Here is a tiny trained network, its code and every weight. The questions are about switching its units off for an input and a class, where a switched-off unit gives its printed mean instead of its output.

import numpy as np


def w(rows, s, z=0):
    codes = np.array(rows[::2]) - 128.0
    scale = np.full(codes.shape[1], s)
    scale[-1] = z or s
    return codes * scale


def f(y):
    return y / 2 * (1 + np.tanh(0.7978845608 * (y + 0.044715 * y**3)))


def log_softmax(a):
    a = a - a.max(-1, keepdims=True)
    return a - np.log(np.exp(a).sum(-1, keepdims=True))


def net(x, mask):
    res = np.array(x, float).reshape(1, 4) / 4 @ E
    y = f(res @ A[0][:, :-1].T + A[0][:, -1])
    res = res + np.where(mask, y, B[0][:, -1]) @ B[0][:, :-1]
    return log_softmax(res[-1] @ U[:, :-1].T + U[:, -1])


A, B = {}, {}
E = w([
[105,100,37,112,87,203],'x0',
[63,104,139,247,52,98],'x1',
[132,126,127,132,125,127],'x2',
[124,2,137,57,35,118],'x3',
],0.0088)
A[0] = w([
[126,183,148,132,90,88,102],'N0',
[146,138,184,124,127,58,143],'N1',
[196,133,116,49,179,196,173],'N2',
[56,96,123,224,58,160,235],'N3',
[167,131,245,143,146,73,118],'N4',
[182,131,67,108,136,72,168],'N5',
[111,164,115,152,197,143,113],'N6',
[86,177,87,153,51,55,95],'N7',
[106,98,149,225,125,132,121],'N8',
[141,170,129,176,136,187,188],'N9',
[149,98,195,128,173,42,98],'N10',
[169,204,160,34,121,171,82],'N11',
[151,63,164,38,56,98,99],'N12',
[189,56,206,98,118,130,119],'N13',
[158,74,111,68,58,115,90],'N14',
[126,115,186,158,194,61,246],'N15',
[101,126,39,126,117,166,91],'N16',
[160,181,50,155,233,84,128],'N17',
[146,164,56,125,70,150,131],'N18',
[154,194,59,156,137,108,106],'N19',
[118,75,135,80,124,83,118],'N20',
[57,106,33,134,154,193,144],'N21',
[177,124,123,79,180,120,125],'N22',
[132,62,137,99,239,152,93],'N23',
[155,208,157,152,99,179,101],'N24',
],0.011)
B[0] = w([
[134,110,113,163,107,152,131],'N0',
[166,154,36,89,150,198,163],'N1',
[80,97,164,134,88,237,223],'N2',
[100,159,157,93,113,196,249],'N3',
[190,156,59,142,140,214,175],'N4',
[122,127,215,108,138,119,160],'N5',
[64,108,61,156,55,93,160],'N6',
[140,29,156,215,137,192,151],'N7',
[96,72,157,180,106,205,165],'N8',
[90,132,119,69,93,89,179],'N9',
[200,203,27,171,130,164,159],'N10',
[120,98,140,254,122,182,169],'N11',
[121,141,73,129,86,79,197],'N12',
[92,184,70,131,93,151,169],'N13',
[104,168,82,153,96,99,179],'N14',
[115,158,111,30,107,170,222],'N15',
[240,158,64,176,162,147,154],'N16',
[106,123,73,84,108,72,193],'N17',
[195,163,94,95,190,179,156],'N18',
[83,157,69,169,88,70,152],'N19',
[32,155,68,169,111,67,159],'N20',
[182,201,42,80,155,148,185],'N21',
[93,87,166,180,92,180,170],'N22',
[93,21,154,243,173,148,151],'N23',
[105,130,84,181,59,121,142],'N24',
],0.0075,0.014)
U = w([
[212,156,30,126,168,154,102],'0',
[37,138,48,145,94,52,74],'1',
[83,107,144,207,144,178,137],'2',
[88,147,101,50,136,142,254],'3',
[106,137,162,9,144,109,169],'4',
[172,98,135,134,202,42,85],'5',
[155,97,189,112,216,77,77],'6',
],0.012,0.0074)

Each question gives the input, the list of numbers given to net, and the class t.
The units are the neurons (one row each of A and B). Each row of codes is followed by its name. A weight is (code - 128) times the scale printed after its matrix; where a second scale follows, it is the last column's (A, B and U).
mask holds one flag per neuron, in row order. A switched-off neuron (its flag False) gives its mean, the last column of its row in B, instead of its output. The means were averaged over made-up inputs and are rounded, as every weight is.
A unit's drop is (log p(t) with every unit on - log p(t) with that unit switched off) / (log p(t) with every unit on - log p(t) with every unit switched off).
The circuit of an input: a set's keep is (log p(t) with only the set's units on - log p(t) with every unit switched off) / (log p(t) with every unit on - log p(t) with every unit switched off). Starting from the 12 units with the biggest drops (on a tie, the unit counted first), units are removed one at a time, each time the one whose removal leaves the highest keep (on an exact tie, the one counted first), for as long as the keep stays at least 0.8.
units of the circuit, in order: the units of the circuit, biggest drop first
top k neurons: the k neurons with the biggest drops, biggest first
drop when u is switched off: that unit's drop, to one decimal
input [2,1,-4,5], class 1: units of the circuit, in order : N15, N12
input [-7,-4,1,1], class 0: units of the circuit, in order : N10
input [-5,4,-3,-7], class 1: top 2 neurons : N6, N19
input [-7,-2,2,-8], class 1: top 4 neurons : N6, N17, N19, N9
input [-6,-4,-6,-8], class 1: top 3 neurons : N6, N17, N19
input [-6,2,-5,5], class 0: units of the circuit, in order : N10, N4
input [-1,-2,-1,-4], class 1: units of the circuit, in order : N6, N17
input [5,-6,-6,0], class 2: units of the circuit, in order : N2, N11, N15
input [-7,1,1,8], class 1: top 3 neurons : N20, N12, N21
input [-6,-2,-2,-2], class 0: top 2 neurons : N4, N10
input [7,1,1,1], class 0: top 2 neurons : N16, N21
input [6,-7,5,-5], class 2: top 2 neurons : N2, N11
input [0,8,5,-8], class 1: top 3 neurons : N9, N19, N17
input [7,8,3,0], class 2: units of the circuit, in order : N7
input [-8,5,2,7], class 0: top 3 neurons : N4, N10, N1
input [-6,5,-2,-4], class 0: top 4 neurons : N4, N10, N1, N2
input [6,2,4,2], class 0: top 2 neurons : N16, N21
input [4,6,1,4], class 2: drop when N23 is switched off : -0.1
input [6,-7,0,-2], class 2: drop when N11 is switched off : 0.2
input [2,7,6,4], class 2: units of the circuit, in order : N7
input [-3,0,2,-3], class 4: drop when N14 is switched off : 0.1
